Below is a small trained network, with its code and all its weights. Each question gives an input and a target symbol and asks what happens when units are switched off, that is, made to give their printed mean instead of their output.

import numpy as np


def w(rows, s, z=0):
    codes = np.array(rows[::2]) - 128.0
    scale = np.full(codes.shape[1], s)
    scale[-1] = z or s
    return codes * scale


def f(y):
    return np.maximum(y, 0)


def softmax(a):
    e = np.exp(a - a.max(-1, keepdims=True))
    return e / e.sum(-1, keepdims=True)


def log_softmax(a):
    a = a - a.max(-1, keepdims=True)
    return a - np.log(np.exp(a).sum(-1, keepdims=True))


def net(x, mask):
    ids = ['Παβεζημξστω'.index(c) for c in x.split()]
    T = len(ids)
    res = E[ids] + P[:T]
    r = res
    for j in range(3):
        rows = slice(3 * j, 3 * j + 3)
        q, k, v = (r @ M[0][rows].T for M in (Q, K, V))
        z = softmax(np.where(np.tri(T) > 0, q @ k.T / 3**0.5, -1e9)) @ v
        o = O[0][rows]
        res = res + np.where(mask[j], z, o[:, -1]) @ o[:, :-1]
    y = f(res @ A[0][:, :-1].T + A[0][:, -1])
    res = res + np.where(mask[3:15], y, B[0][:, -1]) @ B[0][:, :-1]
    return log_softmax(res[-1] @ U[:, :-1].T + U[:, -1])


Q, K, V, O, A, B = {}, {}, {}, {}, {}, {}
E = w([
[88,89,167,147],'Π',
[60,172,151,133],'α',
[138,176,164,219],'β',
[112,155,163,162],'ε',
[153,188,203,129],'ζ',
[137,53,190,169],'η',
[55,102,112,201],'μ',
[141,176,222,81],'ξ',
[153,218,11,253],'σ',
[68,44,137,192],'τ',
[174,101,195,140],'ω',
],0.015)
P = w([
[203,149,48,6],'0',
[78,36,114,255],'1',
[68,60,123,234],'2',
[100,21,141,249],'3',
[95,87,138,210],'4',
[95,60,121,234],'5',
[108,59,157,219],'6',
[109,92,153,196],'7',
],0.0098)
Q[0] = w([
[111,103,127,46],'H1',
[88,114,186,125],'H1',
[94,184,53,67],'H1',
[130,126,203,222],'H2',
[208,158,140,142],'H2',
[108,145,147,152],'H2',
[177,94,13,73],'H3',
[142,172,11,90],'H3',
[181,205,4,77],'H3',
],0.013)
K[0] = w([
[51,114,166,144],'H1',
[132,175,105,161],'H1',
[91,76,231,126],'H1',
[124,80,100,16],'H2',
[173,132,125,79],'H2',
[133,123,105,62],'H2',
[105,131,173,202],'H3',
[84,229,166,220],'H3',
[136,181,143,255],'H3',
],0.015)
V[0] = w([
[176,173,57,161],'H1',
[221,217,132,127],'H1',
[87,161,191,94],'H1',
[84,143,108,68],'H2',
[115,172,43,168],'H2',
[43,194,115,198],'H2',
[84,131,60,33],'H3',
[95,2,79,162],'H3',
[111,255,86,147],'H3',
],0.014)
O[0] = w([
[126,226,187,165,194],'H1',
[85,158,185,142,173],'H1',
[102,34,143,78,69],'H1',
[167,118,113,67,142],'H2',
[176,128,228,144,83],'H2',
[212,105,183,160,2],'H2',
[251,49,82,80,177],'H3',
[174,245,21,157,112],'H3',
[168,68,243,147,101],'H3',
],0.012,0.011)
A[0] = w([
[234,116,184,215,120],'N1',
[128,122,74,153,21],'N2',
[212,23,77,179,232],'N3',
[138,1,110,112,255],'N4',
[142,194,83,104,21],'N5',
[110,49,49,137,140],'N6',
[47,147,244,180,143],'N7',
[175,120,108,64,125],'N8',
[153,147,179,45,184],'N9',
[141,156,70,179,23],'N10',
[116,218,89,183,26],'N11',
[181,143,119,116,112],'N12',
],0.0095,0.0074)
B[0] = w([
[62,131,115,120,196],'N1',
[193,83,134,64,162],'N2',
[127,215,131,234,192],'N3',
[119,227,203,87,200],'N4',
[135,49,142,145,177],'N5',
[160,192,144,1,205],'N6',
[193,73,63,109,253],'N7',
[137,191,174,218,151],'N8',
[89,120,114,198,154],'N9',
[149,39,105,73,182],'N10',
[140,84,183,113,224],'N11',
[40,94,56,202,142],'N12',
],0.008,0.024)
U = w([
[159,86,151,75,83],'Π',
[167,122,139,120,227],'α',
[13,147,85,123,168],'β',
[125,187,39,190,92],'ε',
[138,180,159,131,56],'ζ',
[173,74,78,40,31],'η',
[254,133,45,120,64],'μ',
[221,135,130,134,54],'ξ',
[210,183,103,102,227],'σ',
[145,147,157,43,5],'τ',
[143,62,74,174,206],'ω',
],0.0074,0.011)

Each question gives the input, a string of symbols that net reads in full, and the target symbol t.
The units are the heads (3 rows each of Q, K, V and O) and the neurons (one row each of A and B). Each row of codes is followed by its name. A weight is (code - 128) times the scale printed after its matrix; where a second scale follows, it is the last column's (O, A, B and U).
mask holds one flag per unit, heads first, then neurons. A switched-off unit (its flag False) gives its mean, the last column of its rows in O or B, instead of its output. The means were averaged over made-up inputs and are rounded, as every weight is.
A unit's drop is (log p(t) with every unit on - log p(t) with that unit switched off) / (log p(t) with every unit on - log p(t) with every unit switched off).
The circuit of an input: a set's keep is (log p(t) with only the set's units on - log p(t) with every unit switched off) / (log p(t) with every unit on - log p(t) with every unit switched off). Starting from the 12 units with the biggest drops (on a tie, the unit counted first), units are removed one at a time, each time the one whose removal leaves the highest keep (on an exact tie, the one counted first), for as long as the keep stays at least 0.8.
circuit, biggest first: the units of the circuit, biggest drop first
most important unit: the unit with the biggest drop
top k neurons: the k neurons with the biggest drops, biggest first
heads that matter: for each layer, one digit per head in row order, 1 if its drop is at least 0.15 and else 0, layers parted by /
drop when u is switched off: that unit's drop, to one decimal
input η μ α η ζ ζ ω ζ, target η: top neuron -> [N3]
input τ ω μ ω, target μ: heads that matter -> 101
input ω ω ω τ, target β: heads that matter -> 010
input σ β ζ η Π, target ω: top 2 neurons -> [N7, N1]
input η η ω σ η ω ω α, target ω: circuit, biggest first -> [N6, N4]
input α Π η ω ω η, target ζ: heads that matter -> 001
input η η ξ Π ω μ ω ω, target η: heads that matter -> 111
input μ ω Π ζ, target ε: heads that matter -> 011
input α Π α β Π η ω Π, target ζ: top 2 neurons -> [N4, N3]
input ω ξ τ τ τ ω Π σ, target ω: circuit, biggest first -> [N7, H3, N6]
input ε τ τ, target α: top 2 neurons -> [N4, N7]
input ω η σ β, target ω: heads that matter -> 110
input β σ ω, target ω: top 2 neurons -> [N7, N6]
input ω τ Π, target β: most important unit -> H2
input η β ω ξ, target η: top 2 neurons -> [N3, N10]
input ω σ η ω η ω ζ μ, target ω: top 4 neurons -> [N6, N4, N7, N11]
input ξ σ α ξ ε τ Π, target ω: top 3 neurons -> [N6, N4, N7]
input α η τ ω ω ξ ζ α, target ζ: top 3 neurons -> [N4, N3, N7]
input μ ω τ, target ε: drop when H2 is switched off -> 0.8
input μ ω η Π ω ω ε Π, target ε: drop when N8 is switched off -> 0.0
input ξ α Π, target τ: drop when H1 is switched off -> 0.2
input Π ω η η α ω ω α, target σ: drop when N7 is switched off -> 0.1
input Π β η ω μ σ, target ω: top 2 neurons -> [N6, N4]
